Below is a small trained network, with its code and all its weights. Each question gives an input and a class and asks what happens when units are switched off, that is, made to give their printed mean instead of their output.

import numpy as np


def w(rows, s, z=0):
    codes = np.array(rows[::2]) - 128.0
    scale = np.full(codes.shape[1], s)
    scale[-1] = z or s
    return codes * scale


def f(y):
    return y / 2 * (1 + np.tanh(0.7978845608 * (y + 0.044715 * y**3)))


def log_softmax(a):
    a = a - a.max(-1, keepdims=True)
    return a - np.log(np.exp(a).sum(-1, keepdims=True))


def net(x, mask):
    res = np.array(x, float).reshape(1, 8) / 4 @ E
    y = f(res @ A[0][:, :-1].T + A[0][:, -1])
    res = res + np.where(mask, y, B[0][:, -1]) @ B[0][:, :-1]
    return log_softmax(res[-1] @ U[:, :-1].T + U[:, -1])


A, B = {}, {}
E = w([
[176,131,134,102,144,182,160,107,95,111,153,74],'x0',
[183,129,152,167,132,130,75,138,146,95,99,37],'x1',
[104,131,89,88,205,7,154,158,146,85,200,152],'x2',
[56,128,138,179,81,91,117,162,69,60,103,132],'x3',
[75,174,155,146,143,140,254,95,163,141,119,129],'x4',
[96,104,153,37,78,161,227,158,118,77,89,162],'x5',
[148,188,197,175,111,144,140,137,57,127,146,175],'x6',
[161,141,163,116,102,113,87,125,97,77,109,166],'x7',
],0.0086)
A[0] = w([
[101,113,136,107,126,101,93,154,102,128,160,192,55],'N0',
[143,73,68,83,206,1,75,111,156,87,201,95,163],'N1',
[91,100,118,186,115,124,53,135,102,109,90,153,129],'N2',
[104,159,97,137,170,33,138,140,146,114,166,141,116],'N3',
[118,118,76,140,181,88,125,113,189,145,120,64,178],'N4',
[84,64,136,79,115,94,179,137,134,112,132,158,3],'N5',
[200,84,126,46,77,232,78,94,135,160,101,136,172],'N6',
[135,163,57,122,164,80,118,124,133,135,159,161,101],'N7',
[124,70,108,210,72,85,58,141,80,149,81,142,167],'N8',
[106,82,101,208,67,121,43,166,103,168,94,130,161],'N9',
[224,162,146,204,153,137,77,91,101,188,127,92,191],'N10',
[250,156,160,224,158,161,54,85,114,183,158,87,180],'N11',
[135,104,200,118,92,147,168,132,105,136,116,132,117],'N12',
[84,134,123,109,193,107,164,102,142,162,150,210,135],'N13',
[146,86,43,95,214,68,126,141,133,96,156,153,157],'N14',
[204,168,125,164,155,136,64,115,129,148,140,73,103],'N15',
[154,68,51,100,187,159,147,75,233,217,138,51,218],'N16',
[100,85,103,203,74,132,43,152,113,133,111,175,193],'N17',
[136,96,89,123,154,139,147,110,180,183,110,73,156],'N18',
[125,142,169,194,130,184,116,85,87,138,93,146,39],'N19',
[144,125,118,92,151,79,68,142,175,100,163,114,167],'N20',
[137,71,96,93,219,49,103,153,156,96,194,126,161],'N21',
[181,64,142,119,121,140,79,122,99,62,103,71,138],'N22',
[156,126,129,173,100,193,69,112,164,152,81,110,150],'N23',
[71,115,151,172,98,137,138,151,152,69,89,105,71],'N24',
[152,181,108,145,139,96,174,85,137,163,131,165,141],'N25',
[227,58,105,83,81,164,71,170,105,42,86,49,193],'N26',
[110,108,90,147,169,109,56,153,124,90,102,115,175],'N27',
[32,124,119,165,75,81,83,119,136,117,133,158,35],'N28',
],0.0071,0.003)
B[0] = w([
[184,128,138,154,135,144,146,100,143,133,165,115,147],'N0',
[126,182,92,30,36,86,114,242,78,114,99,115,227],'N1',
[146,93,121,148,129,159,155,122,104,181,135,139,177],'N2',
[153,129,105,83,103,111,122,191,104,126,118,147,181],'N3',
[76,103,103,158,102,169,158,121,126,123,79,146,182],'N4',
[169,143,146,134,153,105,123,123,154,118,186,94,152],'N5',
[160,59,62,96,81,204,205,141,37,203,46,244,215],'N6',
[143,138,160,119,119,99,80,163,122,121,102,116,160],'N7',
[181,112,115,140,154,176,168,130,89,156,134,196,200],'N8',
[228,129,109,133,149,130,148,159,106,168,147,203,201],'N9',
[234,136,187,144,188,101,66,141,193,91,236,57,221],'N10',
[208,145,231,154,186,111,56,128,192,105,251,81,245],'N11',
[115,106,113,142,114,144,146,145,135,135,134,166,162],'N12',
[199,122,132,81,116,106,111,158,96,124,157,126,171],'N13',
[199,137,139,103,139,74,84,157,113,109,126,114,194],'N14',
[165,127,193,144,170,141,100,119,164,112,196,101,193],'N15',
[81,40,128,216,175,245,225,75,143,233,97,194,237],'N16',
[189,107,143,156,159,161,170,119,135,163,147,174,198],'N17',
[122,102,155,148,164,179,176,99,131,136,83,138,176],'N18',
[157,170,141,138,127,115,82,153,135,130,172,98,172],'N19',
[142,148,123,73,62,134,120,172,97,142,108,133,176],'N20',
[147,191,112,50,89,78,79,174,115,100,127,122,206],'N21',
[135,153,109,75,58,80,95,163,109,104,115,108,185],'N22',
[194,133,114,103,126,156,146,130,108,155,159,152,196],'N23',
[53,80,111,165,110,157,184,109,168,129,49,103,155],'N24',
[155,123,137,77,108,102,120,135,114,137,131,151,154],'N25',
[107,184,50,2,17,26,113,219,59,84,55,112,227],'N26',
[123,108,110,118,116,124,154,157,95,115,119,135,175],'N27',
[94,125,160,194,182,192,146,95,179,141,111,134,159],'N28',
],0.0064,0.011)
U = w([
[126,121,69,79,86,131,161,181,66,178,61,202,198],'0',
[3,126,105,145,108,127,139,105,156,105,31,58,8],'1',
[129,61,161,182,227,200,188,46,158,200,151,175,189],'2',
[154,189,154,97,150,85,61,164,140,101,197,69,105],'3',
],0.0076,0.0018)

Each question gives the input, the list of numbers given to net, and the class t.
The units are the neurons (one row each of A and B). Each row of codes is followed by its name. A weight is (code - 128) times the scale printed after its matrix; where a second scale follows, it is the last column's (A, B and U).
mask holds one flag per neuron, in row order. A switched-off neuron (its flag False) gives its mean, the last column of its row in B, instead of its output. The means were averaged over made-up inputs and are rounded, as every weight is.
A unit's drop is (log p(t) with every unit on - log p(t) with that unit switched off) / (log p(t) with every unit on - log p(t) with every unit switched off).
The circuit of an input: a set's keep is (log p(t) with only the set's units on - log p(t) with every unit switched off) / (log p(t) with every unit on - log p(t) with every unit switched off). Starting from the 12 units with the biggest drops (on a tie, the unit counted first), units are removed one at a time, each time the one whose removal leaves the highest keep (on an exact tie, the one counted first), for as long as the keep stays at least 0.8.
circuit, biggest first: the units of the circuit, biggest drop first
most important unit: the unit with the biggest drop
top k neurons: the k neurons with the biggest drops, biggest first
drop when u is switched off: that unit's drop, to one decimal
input [-7,2,1,3,6,-1,7,7], class 2: circuit, biggest first	N26, N1
input [-8,8,5,2,6,-1,7,-6], class 1: most important unit	N11
input [2,3,-5,8,4,-3,6,4], class 3: top 2 neurons	N16, N19
input [2,2,-7,-3,-3,-6,1,-3], class 2: top 2 neurons	N16, N6
input [-5,7,7,7,7,8,-7,-2], class 1: circuit, biggest first	N24, N6
input [-6,3,7,-6,-1,7,4,-3], class 3: top 2 neurons	N6, N16
input [-5,-4,0,-2,-2,-4,8,4], class 3: top 3 neurons	N16, N6, N10
input [4,-3,-6,4,-1,-2,7,7], class 3: top 2 neurons	N16, N19
input [5,-7,4,0,1,-1,1,6], class 3: top 2 neurons	N6, N16
input [-2,8,-8,-2,2,5,8,-4], class 3: top 2 neurons	N16, N11
input [2,-3,0,5,3,-7,5,-6], class 3: top 4 neurons	N16, N6, N18, N10
input [1,5,3,-3,3,3,-2,-4], class 2: top 2 neurons	N16, N26
input [5,8,2,2,6,-6,1,-5], class 2: top 3 neurons	N16, N26, N4
input [0,2,-8,-7,-2,1,6,5], class 3: most important unit	N11
input [-5,4,-4,-8,-7,3,8,3], class 3: top 2 neurons	N11, N10
input [5,-6,-2,-2,0,4,1,-6], class 2: drop when N1 is switched off	0.2
input [4,1,1,4,3,0,7,2], class 3: drop when N10 is switched off	-0.2
input [-3,-3,-7,-3,7,-5,6,5], class 3: drop when N16 is switched off	0.5
input [2,-3,-4,7,5,8,2,-1], class 1: drop when N2 is switched off	0.0
input [5,3,-4,3,0,-1,2,8], class 3: top neuron	N11
